Here is a tiny trained network, its code and every weight. The questions are about switching its units off for an input and a class, where a switched-off unit gives its printed mean instead of its output.

import numpy as np


def w(rows, s, z=0):
    codes = np.array(rows[::2]) - 128.0
    scale = np.full(codes.shape[1], s)
    scale[-1] = z or s
    return codes * scale


def norm(h):
    return h / np.sqrt((h * h).mean(-1, keepdims=True) + 1e-5)


def f(y):
    return np.maximum(y, 0)


def log_softmax(a):
    a = a - a.max(-1, keepdims=True)
    return a - np.log(np.exp(a).sum(-1, keepdims=True))


def net(x, mask):
    res = np.array(x, float).reshape(1, 6) / 4 @ E
    u = 0
    for l in range(3):
        y = f(norm(res) @ A[l][:, :-1].T + A[l][:, -1])
        res = res + np.where(mask[u : u + 11], y, B[l][:, -1]) @ B[l][:, :-1]
        u += 11
    return log_softmax(norm(res)[-1] @ U[:, :-1].T + U[:, -1])


A, B = {}, {}
E = w([
[110,168,118,165,144,29,140],'x0',
[116,115,25,80,175,118,187],'x1',
[127,120,114,254,152,242,169],'x2',
[241,140,184,55,171,161,146],'x3',
[181,18,181,108,203,62,212],'x4',
[203,195,144,113,25,119,175],'x5',
],0.0053)
A[0] = w([
[173,139,100,213,130,84,179,160],'0.n0',
[14,58,104,130,171,2,139,44],'0.n1',
[94,86,86,136,155,97,103,64],'0.n2',
[159,158,128,174,184,138,122,62],'0.n3',
[209,5,118,103,243,174,178,86],'0.n4',
[165,199,60,154,191,125,141,73],'0.n5',
[155,7,186,108,77,143,95,127],'0.n6',
[204,169,200,119,146,22,75,107],'0.n7',
[220,182,108,26,65,191,123,208],'0.n8',
[200,105,136,85,180,142,173,128],'0.n9',
[186,184,175,109,124,107,118,1],'0.n10',
],0.0089,0.0033)
B[0] = w([
[118,194,149,135,114,129,187,193],'0.n0',
[153,151,52,100,190,7,81,251],'0.n1',
[92,159,112,131,160,90,132,175],'0.n2',
[70,148,121,128,136,166,127,149],'0.n3',
[160,81,111,139,196,200,160,255],'0.n4',
[88,94,177,98,124,166,159,158],'0.n5',
[112,92,180,159,150,201,151,188],'0.n6',
[127,140,241,87,72,109,84,204],'0.n7',
[154,115,99,52,57,170,171,220],'0.n8',
[174,162,101,215,145,159,159,197],'0.n9',
[88,125,79,163,99,71,130,154],'0.n10',
],0.014,0.0075)
A[1] = w([
[180,90,111,128,243,148,191,7],'1.n0',
[132,81,73,150,66,219,66,30],'1.n1',
[187,182,87,191,123,161,225,142],'1.n2',
[159,190,220,83,156,114,100,209],'1.n3',
[88,56,165,190,112,63,90,30],'1.n4',
[87,104,168,182,210,171,208,137],'1.n5',
[179,112,211,142,135,54,128,101],'1.n6',
[159,96,161,145,185,111,157,45],'1.n7',
[111,173,205,115,104,184,151,122],'1.n8',
[90,55,119,122,130,34,87,58],'1.n9',
[177,149,152,155,67,51,254,123],'1.n10',
],0.01,0.002)
B[1] = w([
[215,108,195,187,160,114,214,254],'1.n0',
[155,233,224,157,184,115,101,178],'1.n1',
[116,10,158,79,97,63,36,240],'1.n2',
[76,66,140,123,35,105,97,187],'1.n3',
[156,103,184,97,130,69,164,149],'1.n4',
[50,38,162,113,164,141,100,252],'1.n5',
[96,151,140,91,118,216,17,174],'1.n6',
[101,124,87,94,102,141,226,183],'1.n7',
[126,212,51,173,161,133,146,212],'1.n8',
[145,200,159,193,141,64,154,197],'1.n9',
[159,149,78,174,10,177,93,209],'1.n10',
],0.013,0.0075)
A[2] = w([
[112,90,175,206,76,106,117,159],'2.n0',
[42,114,109,126,134,170,151,6],'2.n1',
[201,49,164,113,194,216,191,90],'2.n2',
[165,169,128,190,87,65,92,172],'2.n3',
[147,22,125,156,97,170,165,93],'2.n4',
[139,126,173,104,42,198,142,142],'2.n5',
[170,192,6,130,202,62,141,25],'2.n6',
[172,157,97,82,137,192,160,124],'2.n7',
[154,128,85,235,123,79,162,85],'2.n8',
[127,222,144,46,130,166,87,213],'2.n9',
[196,143,105,23,38,200,142,115],'2.n10',
],0.011,0.0016)
B[2] = w([
[112,117,74,108,133,124,146,187],'2.n0',
[104,112,103,147,141,161,80,147],'2.n1',
[95,103,250,146,135,121,209,254],'2.n2',
[139,117,132,99,146,181,174,204],'2.n3',
[150,108,146,100,185,144,85,212],'2.n4',
[101,143,57,138,138,102,160,216],'2.n5',
[127,215,64,157,210,63,171,208],'2.n6',
[90,88,165,110,94,95,122,158],'2.n7',
[146,108,103,68,123,83,107,178],'2.n8',
[186,143,125,136,104,190,136,189],'2.n9',
[102,117,73,131,68,113,191,222],'2.n10',
],0.019,0.0099)
U = w([
[150,206,84,126,199,31,145,187],'0',
[127,149,62,102,9,138,181,196],'1',
[167,97,115,121,132,109,85,1],'2',
[152,227,158,153,138,211,92,95],'3',
[45,117,98,151,148,157,54,116],'4',
[140,162,199,70,80,65,26,94],'5',
[205,127,136,153,118,106,88,9],'6',
[121,54,216,138,181,135,205,179],'7',
],0.015,0.006)

Each question gives the input, the list of numbers given to net, and the class t.
The units are the neurons (one row each of A and B). Each row of codes is followed by its name. A weight is (code - 128) times the scale printed after its matrix; where a second scale follows, it is the last column's (A, B and U).
mask holds one flag per neuron, layer by layer. A switched-off neuron (its flag False) gives its mean, the last column of its row in B, instead of its output. The means were averaged over made-up inputs and are rounded, as every weight is.
A unit's drop is (log p(t) with every unit on - log p(t) with that unit switched off) / (log p(t) with every unit on - log p(t) with every unit switched off).
unit that matters most: the unit with the biggest drop
k most important neurons: the k neurons with the biggest drops, biggest first
k most important neurons of layer l: the k neurons of layer l with the biggest drops, biggest first
drop when u is switched off: that unit's drop, to one decimal
input [-5,5,4,-6,-8,-7], class 4: 3 most important neurons -> 0.n1, 0.n8, 0.n7
input [-5,-2,8,-7,2,3], class 4: unit that matters most -> 0.n4
input [1,2,0,0,2,-4], class 0: 2 most important neurons -> 0.n1, 2.n6
input [4,-4,3,1,-4,-6], class 4: 4 most important neurons -> 0.n1, 0.n4, 0.n8, 1.n0
input [3,4,-1,-8,3,8], class 0: 2 most important neurons -> 0.n1, 0.n7
input [2,1,7,1,-5,-2], class 4: 2 most important neurons -> 0.n4, 1.n0
input [8,-5,5,-1,-7,-3], class 4: 2 most important neurons -> 0.n1, 0.n8
input [4,-8,1,-4,8,-8], class 0: 4 most important neurons of layer 0 -> 0.n1, 0.n2, 0.n5, 0.n9
input [-5,-3,7,-6,1,6], class 4: 2 most important neurons of layer 2 -> 2.n10, 2.n2
input [-1,-2,-8,-3,-5,-4], class 0: 3 most important neurons of layer 1 -> 1.n9, 1.n2, 1.n5
input [0,-3,6,-6,-1,5], class 1: 2 most important neurons -> 0.n4, 0.n6
input [6,-8,-2,-3,-8,-7], class 0: 3 most important neurons of layer 1 -> 1.n2, 1.n9, 1.n5
input [1,-4,-4,-6,7,3], class 5: 2 most important neurons -> 0.n1, 0.n7
input [0,0,-7,4,0,-4], class 1: unit that matters most -> 0.n7
input [-6,-3,5,-7,5,8], class 4: 2 most important neurons of layer 0 -> 0.n4, 0.n6
input [4,3,4,4,3,7], class 1: 3 most important neurons -> 1.n10, 0.n8, 0.n0
input [6,3,-6,3,7,-3], class 0: 2 most important neurons of layer 0 -> 0.n1, 0.n6
input [2,8,-3,0,4,0], class 0: 3 most important neurons -> 0.n1, 2.n6, 0.n6
input [-2,-8,5,0,-4,-3], class 3: 2 most important neurons -> 0.n4, 1.n1
input [-1,-2,-4,-2,4,-1], class 5: 2 most important neurons of layer 1 -> 1.n6, 1.n3
input [-3,-5,2,-4,-8,-4], class 3: most important neuron -> 0.n1
input [1,0,8,3,-8,-1], class 3: 2 most important neurons -> 0.n4, 1.n1
input [-8,-6,-6,-7,3,1], class 4: 2 most important neurons of layer 1 -> 1.n0, 1.n3
input [7,-7,-3,4,4,-3], class 5: 2 most important neurons -> 0.n7, 0.n8
input [1,-4,4,7,-6,-3], class 3: drop when 0.n7 is switched off -> 0.2
input [-3,-3,6,-3,-7,0], class 3: drop when 1.n1 is switched off -> 0.3
